Below are the code and all the weights of a small trained network. Each question names an input and a class and asks about switching units off, where a switched-off unit gives its printed mean instead of its output.

import numpy as np


def w(rows, s, z=0):
    codes = np.array(rows[::2]) - 128.0
    scale = np.full(codes.shape[1], s)
    scale[-1] = z or s
    return codes * scale


def f(y):
    return y / 2 * (1 + np.tanh(0.7978845608 * (y + 0.044715 * y**3)))


def log_softmax(a):
    a = a - a.max(-1, keepdims=True)
    return a - np.log(np.exp(a).sum(-1, keepdims=True))


def net(x, mask):
    res = np.array(x, float).reshape(1, 8) / 4 @ E
    y = f(res @ A[0][:, :-1].T + A[0][:, -1])
    res = res + np.where(mask, y, B[0][:, -1]) @ B[0][:, :-1]
    return log_softmax(res[-1] @ U[:, :-1].T + U[:, -1])


A, B = {}, {}
E = w([
[116,71,216,85,172,97,219,72,35,161,177],'x0',
[122,124,125,125,118,126,130,127,123,122,127],'x1',
[78,192,200,37,119,232,47,187,91,139,178],'x2',
[131,128,129,127,128,128,126,133,132,128,130],'x3',
[210,123,160,90,159,195,124,42,138,21,67],'x4',
[152,67,141,214,138,157,2,29,147,185,218],'x5',
[38,44,106,44,244,69,54,132,165,102,87],'x6',
[140,129,133,125,132,124,127,132,138,135,125],'x7',
],0.0051)
A[0] = w([
[63,136,102,156,104,83,125,199,117,219,180,80],'N0',
[181,199,153,189,49,170,190,115,93,149,158,2],'N1',
[207,122,157,90,147,197,115,46,141,29,83,175],'N2',
[67,137,95,150,101,67,129,190,119,213,180,13],'N3',
[103,86,225,89,181,93,216,78,32,157,182,54],'N4',
[189,179,150,183,41,174,192,125,100,151,163,3],'N5',
[44,64,113,81,223,89,87,126,150,113,101,43],'N6',
[96,183,195,54,120,222,71,189,87,131,174,15],'N7',
[130,186,40,174,87,156,37,196,243,87,67,179],'N8',
[101,211,121,49,119,81,253,229,114,60,33,51],'N9',
[203,120,157,86,149,202,131,49,139,33,69,145],'N10',
[175,77,51,207,136,23,214,79,172,119,91,74],'N11',
],0.0048,0.00075)
B[0] = w([
[93,169,136,177,171,127,150,141,122,154,90,175],'N0',
[116,69,197,80,68,67,70,190,185,63,71,202],'N1',
[61,194,153,198,191,113,162,163,132,185,94,195],'N2',
[69,182,141,166,165,124,156,164,124,171,75,168],'N3',
[156,143,114,37,61,137,176,64,171,188,128,203],'N4',
[114,65,195,87,63,65,57,191,198,63,74,201],'N5',
[113,75,197,81,42,66,83,176,208,62,79,187],'N6',
[189,73,51,98,182,199,93,189,39,127,118,221],'N7',
[180,171,97,38,67,143,207,44,170,218,159,223],'N8',
[202,141,164,201,202,57,34,56,127,129,254,254],'N9',
[66,179,151,188,189,117,154,161,115,191,87,193],'N10',
[208,50,36,76,179,217,69,208,31,123,105,207],'N11',
],0.0066,0.0048)
U = w([
[112,80,184,86,79,73,79,178,200,53,55,39],'0',
[186,87,51,104,162,197,102,185,16,124,108,62],'1',
[168,144,155,215,165,79,57,54,139,136,254,113],'2',
[146,157,104,43,78,143,233,49,170,192,130,87],'3',
[43,184,147,225,168,127,192,166,116,163,47,76],'4',
[119,126,120,138,121,130,142,126,126,100,137,253],'5',
[117,126,121,142,122,132,140,119,118,109,136,223],'6',
],0.0097,0.0041)

Each question gives the input, the list of numbers given to net, and the class t.
The units are the neurons (one row each of A and B). Each row of codes is followed by its name. A weight is (code - 128) times the scale printed after its matrix; where a second scale follows, it is the last column's (A, B and U).
mask holds one flag per neuron, in row order. A switched-off neuron (its flag False) gives its mean, the last column of its row in B, instead of its output. The means were averaged over made-up inputs and are rounded, as every weight is.
A unit's drop is (log p(t) with every unit on - log p(t) with that unit switched off) / (log p(t) with every unit on - log p(t) with every unit switched off).
The circuit of an input: a set's keep is (log p(t) with only the set's units on - log p(t) with every unit switched off) / (log p(t) with every unit on - log p(t) with every unit switched off). Starting from all 12 units, units are removed one at a time, each time the one whose removal leaves the highest keep (on an exact tie, the one counted first), for as long as the keep stays at least 0.8.
circuit, biggest first: the units of the circuit, biggest drop first
unit that matters most: the unit with the biggest drop
top k neurons: the k neurons with the biggest drops, biggest first
drop when u is switched off: that unit's drop, to one decimal
input [-8,-7,4,-2,8,-2,4,2], class 3: unit that matters most -> N8
input [-5,-4,0,-5,8,5,4,-7], class 4: circuit, biggest first -> (N2, N10)
input [-8,1,-5,3,-5,-1,-1,4], class 3: top 2 neurons -> (N8, N7)
input [6,-3,3,5,-3,-6,1,-1], class 2: top 2 neurons -> (N9, N8)
input [4,-1,1,3,1,0,0,-2], class 3: circuit, biggest first -> (N9, N4)
input [-8,-4,-5,7,-2,-3,2,-8], class 3: top 2 neurons -> (N8, N7)
input [6,-2,6,-3,7,-1,-5,6], class 4: circuit, biggest first -> (N2, N10)
input [3,5,-2,-7,7,-4,-5,-3], class 4: circuit, biggest first -> (N10, N2)
input [-6,-5,8,5,-8,0,1,5], class 1: top 2 neurons -> (N7, N2)
input [-6,5,-3,1,-2,-3,-4,5], class 3: top 3 neurons -> (N8, N7, N6)
input [-8,-2,8,7,3,-8,0,5], class 1: top 2 neurons -> (N7, N4)
input [7,7,6,-2,-1,4,-1,-1], class 3: top 3 neurons -> (N4, N11, N9)
input [8,8,3,2,-4,-5,7,-6], class 3: top 3 neurons -> (N4, N5, N1)
input [7,-3,6,8,1,-3,6,-3], class 3: top 4 neurons -> (N4, N5, N1, N11)
input [7,4,6,5,2,3,2,0], class 3: top 3 neurons -> (N4, N11, N9)
input [1,-6,1,-8,-8,1,6,-5], class 4: circuit, biggest first -> (N3, N0)
input [-8,-3,7,8,2,2,2,-6], class 3: top 3 neurons -> (N8, N11, N9)
input [1,8,8,2,-1,-4,4,-4], class 1: circuit, biggest first -> (N7)
input [2,1,7,1,5,4,0,-2], class 1: top 2 neurons -> (N7, N9)
input [3,3,-6,-2,-1,2,-7,-1], class 0: circuit, biggest first -> (N5, N1)
input [8,-1,2,0,5,-1,6,3], class 3: drop when N1 is switched off -> 0.3
input [-6,8,-8,-3,-4,-6,2,5], class 1: drop when N11 is switched off -> 1.4
input [-1,5,6,4,6,1,-8,-3], class 0: drop when N5 is switched off -> 0.5
